Below is a small trained network, with its code and all its weights. Each question gives an input and a target symbol and asks what happens when units are switched off, that is, made to give their printed mean instead of their output.

import numpy as np


def w(rows, s, z=0):
    codes = np.array(rows[::2]) - 128.0
    scale = np.full(codes.shape[1], s)
    scale[-1] = z or s
    return codes * scale


def norm(h):
    return h / np.sqrt((h * h).mean(-1, keepdims=True) + 1e-5)


def f(y):
    return y / 2 * (1 + np.tanh(0.7978845608 * (y + 0.044715 * y**3)))


def softmax(a):
    e = np.exp(a - a.max(-1, keepdims=True))
    return e / e.sum(-1, keepdims=True)


def log_softmax(a):
    a = a - a.max(-1, keepdims=True)
    return a - np.log(np.exp(a).sum(-1, keepdims=True))


def net(x, mask):
    ids = ['ΔΛΩθμξπφψ'.index(c) for c in x.split()]
    T = len(ids)
    res = E[ids] + P[:T]
    u = 0
    for l in range(3):
        q, k, v = (norm(res) @ M[l].T for M in (Q, K, V))
        z = softmax(np.where(np.tri(T) > 0, q @ k.T / 2**0.5, -1e9)) @ v
        res = res + np.where(mask[u], z, O[l][:, -1]) @ O[l][:, :-1]
        u += 1
        y = f(norm(res) @ A[l][:, :-1].T + A[l][:, -1])
        res = res + np.where(mask[u : u + 8], y, B[l][:, -1]) @ B[l][:, :-1]
        u += 8
    return log_softmax(norm(res)[-1] @ U[:, :-1].T + U[:, -1])


Q, K, V, O, A, B = {}, {}, {}, {}, {}, {}
E = w([
[170,51,93,137,140,114,115,162],'Δ',
[139,140,101,107,86,150,73,161],'Λ',
[145,110,6,98,112,139,131,165],'Ω',
[82,89,77,181,144,128,90,158],'θ',
[44,143,139,159,168,239,136,81],'μ',
[78,125,177,199,164,96,126,85],'ξ',
[59,118,162,149,172,41,45,148],'π',
[133,89,166,85,173,95,115,83],'φ',
[142,200,124,119,228,176,126,191],'ψ',
],0.017)
P = w([
[37,36,40,217,94,197,130,3],'0',
[77,44,12,162,149,146,94,39],'1',
[79,39,26,157,201,122,85,45],'2',
[97,86,45,150,210,114,89,72],'3',
[105,115,56,139,219,104,100,88],'4',
[106,145,72,131,217,102,104,104],'5',
[112,163,88,124,219,100,113,126],'6',
[116,180,109,116,210,111,117,143],'7',
[116,200,130,106,206,127,118,161],'8',
[115,204,148,97,204,119,139,175],'9',
[108,210,176,88,197,138,141,196],'10',
[112,230,178,70,203,122,165,202],'11',
[103,234,194,71,185,131,165,219],'12',
[98,237,201,62,178,116,178,226],'13',
],0.0062)
Q[0] = w([
[125,145,184,107,2,100,161,101],'L0H0',
[205,83,149,169,86,116,143,43],'L0H0',
],0.0073)
K[0] = w([
[129,36,63,168,1,139,86,73],'L0H0',
[170,116,66,142,141,148,40,20],'L0H0',
],0.0069)
V[0] = w([
[111,99,2,204,160,78,108,79],'L0H0',
[1,106,176,28,220,79,103,30],'L0H0',
],0.0047)
O[0] = w([
[131,73,161,102,86,109,254,156,253],'L0H0',
[86,110,86,56,103,195,40,113,249],'L0H0',
],0.0078,0.0041)
A[0] = w([
[112,135,223,114,158,66,153,132,107],'L0N0',
[234,223,138,125,165,97,155,143,114],'L0N1',
[97,104,165,128,139,160,155,46,222],'L0N2',
[175,135,77,93,190,125,165,98,160],'L0N3',
[181,199,163,113,180,162,114,179,14],'L0N4',
[97,181,198,218,93,139,87,162,168],'L0N5',
[128,70,159,102,196,2,99,194,251],'L0N6',
[121,155,104,103,14,114,80,84,103],'L0N7',
],0.0074,0.0029)
B[0] = w([
[173,224,174,59,197,123,105,8,141],'L0N0',
[137,94,155,136,61,209,59,107,141],'L0N1',
[96,199,22,107,69,28,104,81,166],'L0N2',
[103,127,247,246,89,156,125,113,167],'L0N3',
[88,63,118,138,163,152,86,112,153],'L0N4',
[142,129,80,91,66,48,153,82,151],'L0N5',
[99,180,116,111,3,202,50,116,255],'L0N6',
[128,86,65,157,178,104,130,126,124],'L0N7',
],0.0062,0.0066)
Q[1] = w([
[167,57,155,253,159,103,172,154],'L1H0',
[173,133,150,160,125,78,168,128],'L1H0',
],0.0052)
K[1] = w([
[58,70,18,180,86,97,106,102],'L1H0',
[202,128,2,118,42,73,86,113],'L1H0',
],0.0066)
V[1] = w([
[121,103,187,253,253,111,88,129],'L1H0',
[152,133,215,115,62,84,177,34],'L1H0',
],0.0055)
O[1] = w([
[2,202,236,37,40,138,67,127,144],'L1H0',
[138,80,118,93,173,106,140,75,1],'L1H0',
],0.0085,0.0063)
A[1] = w([
[90,77,102,111,90,213,72,177,138],'L1N0',
[83,171,212,116,179,224,189,85,138],'L1N1',
[70,119,122,180,127,155,210,196,121],'L1N2',
[103,23,42,100,187,157,102,64,94],'L1N3',
[128,135,196,172,177,38,197,34,3],'L1N4',
[168,55,72,96,156,224,85,253,146],'L1N5',
[49,90,193,102,84,170,37,151,164],'L1N6',
[157,174,178,196,137,106,60,82,220],'L1N7',
],0.0066,0.0044)
B[1] = w([
[158,138,103,117,97,87,244,138,247],'L1N0',
[150,235,106,142,71,19,134,76,152],'L1N1',
[133,240,120,199,55,159,123,143,167],'L1N2',
[173,156,186,47,185,135,176,88,174],'L1N3',
[78,114,114,132,195,93,121,179,126],'L1N4',
[111,144,78,172,106,100,212,129,236],'L1N5',
[254,84,117,115,183,130,112,77,254],'L1N6',
[154,119,88,130,108,43,188,183,161],'L1N7',
],0.0077,0.0087)
Q[2] = w([
[99,39,167,96,211,134,118,95],'L2H0',
[46,67,255,208,133,193,78,180],'L2H0',
],0.0096)
K[2] = w([
[151,17,93,80,119,103,122,2],'L2H0',
[39,42,59,149,55,190,179,143],'L2H0',
],0.0096)
V[2] = w([
[195,41,94,116,19,20,14,196],'L2H0',
[1,100,84,208,163,26,78,91],'L2H0',
],0.0071)
O[2] = w([
[104,135,41,79,83,170,104,59,1],'L2H0',
[169,212,4,200,147,36,162,129,6],'L2H0',
],0.011,0.0041)
A[2] = w([
[99,100,195,132,119,207,113,183,108],'L2N0',
[146,175,113,252,152,83,202,151,38],'L2N1',
[192,153,151,59,103,89,156,113,112],'L2N2',
[74,166,8,167,91,157,154,170,249],'L2N3',
[126,62,127,35,212,119,149,128,67],'L2N4',
[216,84,125,177,138,159,175,140,254],'L2N5',
[76,141,158,115,100,15,88,114,241],'L2N6',
[87,80,111,126,72,72,152,126,144],'L2N7',
],0.011,0.0029)
B[2] = w([
[134,87,159,92,176,37,133,65,230],'L2N0',
[230,156,143,86,141,209,182,180,247],'L2N1',
[58,3,55,154,163,169,222,108,164],'L2N2',
[50,11,187,46,91,43,29,84,254],'L2N3',
[9,85,193,64,242,247,93,145,141],'L2N4',
[61,198,90,207,184,145,13,91,249],'L2N5',
[182,92,29,182,195,127,154,185,174],'L2N6',
[120,244,234,30,111,91,172,182,163],'L2N7',
],0.0067,0.0091)
U = w([
[49,193,127,178,97,152,136,66,143],'Δ',
[152,174,82,109,127,155,9,146,45],'Λ',
[127,90,120,204,85,203,90,137,208],'Ω',
[107,132,158,91,27,147,174,197,44],'θ',
[179,200,187,124,150,182,157,157,252],'μ',
[162,139,107,128,134,49,194,95,222],'ξ',
[124,116,78,54,81,114,122,28,142],'π',
[74,78,128,101,214,193,135,115,46],'φ',
[108,141,209,129,168,60,64,93,96],'ψ',
],0.012,0.0031)

Each question gives the input, a string of symbols that net reads in full, and the target symbol t.
The units are the heads (2 rows each of Q, K, V and O) and the neurons (one row each of A and B). Each row of codes is followed by its name. A weight is (code - 128) times the scale printed after its matrix; where a second scale follows, it is the last column's (O, A, B and U).
mask holds one flag per unit, layer by layer, with each layer's heads first. A switched-off unit (its flag False) gives its mean, the last column of its rows in O or B, instead of its output. The means were averaged over made-up inputs and are rounded, as every weight is.
A unit's drop is (log p(t) with every unit on - log p(t) with that unit switched off) / (log p(t) with every unit on - log p(t) with every unit switched off).
The circuit of an input: a set's keep is (log p(t) with only the set's units on - log p(t) with every unit switched off) / (log p(t) with every unit on - log p(t) with every unit switched off). Starting from the 12 units with the biggest drops (on a tie, the unit counted first), units are removed one at a time, each time the one whose removal leaves the highest keep (on an exact tie, the one counted first), for as long as the keep stays at least 0.8.
units of the circuit, in order: the units of the circuit, biggest drop first
most important unit: the unit with the biggest drop
top k neurons: the k neurons with the biggest drops, biggest first
k most important neurons of layer l: the k neurons of layer l with the biggest drops, biggest first
input Ω π μ Ω θ, target μ: top 4 neurons => (L0N6; L1N3; L2N1; L1N2)
input π Λ Ω θ θ Ω Ω θ ψ Λ θ π π, target Λ: 2 most important neurons of layer 1 => (L1N3; L1N5)
input ξ ξ Ω Δ φ φ θ Ω π ψ ξ θ π θ, target ψ: most important unit => L0N1
input π μ Ω θ θ Δ Λ, target θ: units of the circuit, in order => (L1N6; L2N0; L1H0; L0H0)
input ψ θ φ φ ξ Δ π Λ θ π ξ, target ξ: units of the circuit, in order => (L2N6; L1N7)
input Ω θ Ω φ μ θ φ μ ξ θ π θ ξ, target π: units of the circuit, in order => (L2H0; L1N6)
input π ψ θ θ ξ π, target Λ: 2 most important neurons of layer 2 => (L2N6; L2N3)
input θ θ π ξ ξ Δ Λ, target ξ: top 2 neurons => (L0N6; L1N5)
input ξ θ Δ θ, target θ: 2 most important neurons of layer 0 => (L0N2; L0N0)
input ξ Ω ξ θ Ω, target ξ: top 2 neurons => (L1N3; L2N3)
input Ω Λ φ θ π, target φ: top 3 neurons => (L1N3; L2N4; L0N3)
input Δ θ π ξ ξ, target π: units of the circuit, in order => (L2H0; L1N6; L0H0)
input φ Ω Λ Ω μ π Δ, target π: units of the circuit, in order => (L2H0; L0N6)
input φ θ ξ, target φ: units of the circuit, in order => (L0H0; L2N4; L1N2; L1H0)
input φ Ω Δ μ, target μ: units of the circuit, in order => (L2H0; L1N1; L2N1)
input Δ Λ Ω, target Ω: 2 most important neurons of layer 1 => (L1N0; L1N7)
input θ Δ Ω ξ, target ξ: units of the circuit, in order => (L2H0)
input Δ Ω θ π φ ψ Ω Ω Ω θ Ω μ, target Δ: units of the circuit, in order => (L0N2; L1N3)
input φ Δ θ, target φ: 2 most important neurons of layer 0 => (L0N6; L0N3)
input Ω π π Λ μ, target π: most important unit => L0N2
input Λ Λ θ π Ω ξ ξ π Λ μ θ ξ Δ Ω, target ξ: top 3 neurons => (L1N5; L0N0; L2N3)
input Λ θ θ Δ Δ θ μ ψ ψ Δ, target ψ: 4 most important neurons of layer 0 => (L0N1; L0N6; L0N2; L0N4)
input Λ π Λ μ Ω Δ, target μ: units of the circuit, in order => (L2H0; L2N1; L1N1)
